Here is a tiny trained network, its code and every weight. The questions are about switching its units off for an input and a class, where a switched-off unit gives its printed mean instead of its output.

import numpy as np


def w(rows, s, z=0):
    codes = np.array(rows[::2]) - 128.0
    scale = np.full(codes.shape[1], s)
    scale[-1] = z or s
    return codes * scale


def norm(h):
    return h / np.sqrt((h * h).mean(-1, keepdims=True) + 1e-5)


def f(y):
    return np.maximum(y, 0)


def log_softmax(a):
    a = a - a.max(-1, keepdims=True)
    return a - np.log(np.exp(a).sum(-1, keepdims=True))


def net(x, mask):
    res = np.array(x, float).reshape(1, 3) / 4 @ E
    u = 0
    for l in range(2):
        y = f(norm(res) @ A[l][:, :-1].T + A[l][:, -1])
        res = res + np.where(mask[u : u + 10], y, B[l][:, -1]) @ B[l][:, :-1]
        u += 10
    return log_softmax(norm(res)[-1] @ U[:, :-1].T + U[:, -1])


A, B = {}, {}
E = w([
[193,184,136,77],'x0',
[163,168,91,255],'x1',
[137,131,34,146],'x2',
],0.0039)
A[0] = w([
[165,204,253,128,139],'0.n1',
[112,144,27,116,250],'0.n2',
[102,87,253,132,95],'0.n3',
[70,102,242,160,101],'0.n4',
[157,54,57,124,170],'0.n5',
[112,174,119,242,97],'0.n6',
[161,113,212,146,22],'0.n7',
[170,15,226,132,82],'0.n8',
[145,35,10,111,58],'0.n9',
[99,14,156,54,159],'0.n10',
],0.0049,0.0027)
B[0] = w([
[184,133,20,157,212],'0.n1',
[199,102,200,150,254],'0.n2',
[197,68,51,140,196],'0.n3',
[198,66,62,118,191],'0.n4',
[191,112,171,166,199],'0.n5',
[71,87,172,117,216],'0.n6',
[225,1,48,208,145],'0.n7',
[220,96,110,153,176],'0.n8',
[240,20,125,115,188],'0.n9',
[8,202,155,143,237],'0.n10',
],0.005,0.0036)
A[1] = w([
[177,176,208,124,28],'1.n1',
[59,88,165,186,205],'1.n2',
[189,42,163,135,112],'1.n3',
[109,17,132,153,2],'1.n4',
[44,124,140,76,164],'1.n5',
[162,42,168,165,101],'1.n6',
[168,176,115,253,208],'1.n7',
[173,219,112,126,69],'1.n8',
[99,172,36,111,106],'1.n9',
[36,68,143,219,134],'1.n10',
],0.0072,0.0034)
B[1] = w([
[123,217,13,104,138],'1.n1',
[53,199,171,66,195],'1.n2',
[233,120,53,160,222],'1.n3',
[253,215,41,105,175],'1.n4',
[69,54,229,152,168],'1.n5',
[212,190,46,160,215],'1.n6',
[50,52,212,65,255],'1.n7',
[83,226,47,66,152],'1.n8',
[106,194,45,200,133],'1.n9',
[91,190,133,9,198],'1.n10',
],0.0052,0.0064)
U = w([
[245,30,54,167,218],'0',
[13,43,255,66,246],'1',
[128,175,61,74,247],'2',
[105,147,45,179,93],'3',
[31,131,124,249,2],'4',
],0.0068,0.0047)

Each question gives the input, the list of numbers given to net, and the class t.
The units are the neurons (one row each of A and B). Each row of codes is followed by its name. A weight is (code - 128) times the scale printed after its matrix; where a second scale follows, it is the last column's (A, B and U).
mask holds one flag per neuron, layer by layer. A switched-off neuron (its flag False) gives its mean, the last column of its row in B, instead of its output. The means were averaged over made-up inputs and are rounded, as every weight is.
A unit's drop is (log p(t) with every unit on - log p(t) with that unit switched off) / (log p(t) with every unit on - log p(t) with every unit switched off).
The circuit of an input: a set's keep is (log p(t) with only the set's units on - log p(t) with every unit switched off) / (log p(t) with every unit on - log p(t) with every unit switched off). Starting from the 12 units with the biggest drops (on a tie, the unit counted first), units are removed one at a time, each time the one whose removal leaves the highest keep (on an exact tie, the one counted first), for as long as the keep stays at least 0.8.
units of the circuit, in order: the units of the circuit, biggest drop first
top k neurons: the k neurons with the biggest drops, biggest first
k most important neurons of layer l: the k neurons of layer l with the biggest drops, biggest first
input [-2,-8,-8], class 0: units of the circuit, in order : 0.n3; 1.n7
input [-8,-5,0], class 2: units of the circuit, in order : 1.n7; 0.n10
input [-5,-1,-2], class 2: 2 most important neurons of layer 1 : 1.n10; 1.n2
input [-7,-4,-3], class 2: most important neuron of layer 1 : 1.n4
input [-2,-2,-2], class 3: units of the circuit, in order : 0.n10; 1.n7
input [-3,-6,-8], class 0: top 3 neurons : 0.n3; 0.n8; 0.n4
input [-7,-5,1], class 2: units of the circuit, in order : 1.n7; 0.n10
input [-8,-5,-4], class 2: units of the circuit, in order : 1.n4; 1.n7
input [-5,6,4], class 1: 3 most important neurons of layer 1 : 1.n7; 1.n2; 1.n10
input [2,-2,0], class 3: 2 most important neurons of layer 0 : 0.n6; 0.n1
input [-7,-1,3], class 2: top 2 neurons : 1.n10; 1.n2
input [-3,7,-6], class 1: top 3 neurons : 1.n7; 0.n9; 0.n2
input [-7,8,-7], class 1: top 2 neurons : 1.n7; 0.n9
input [-5,5,1], class 1: units of the circuit, in order : 1.n7
input [-6,-3,-6], class 0: top 3 neurons : 0.n4; 0.n3; 0.n8
input [5,5,2], class 1: 3 most important neurons of layer 1 : 1.n7; 1.n6; 1.n4
input [-6,4,-2], class 2: top 2 neurons : 0.n10; 1.n4
input [-7,0,-5], class 2: 2 most important neurons of layer 1 : 1.n10; 1.n2
input [-2,-3,-3], class 3: 2 most important neurons of layer 0 : 0.n3; 0.n10
input [-8,-5,-6], class 2: top 3 neurons : 0.n3; 0.n4; 0.n8
input [1,-8,6], class 1: top neuron : 0.n10
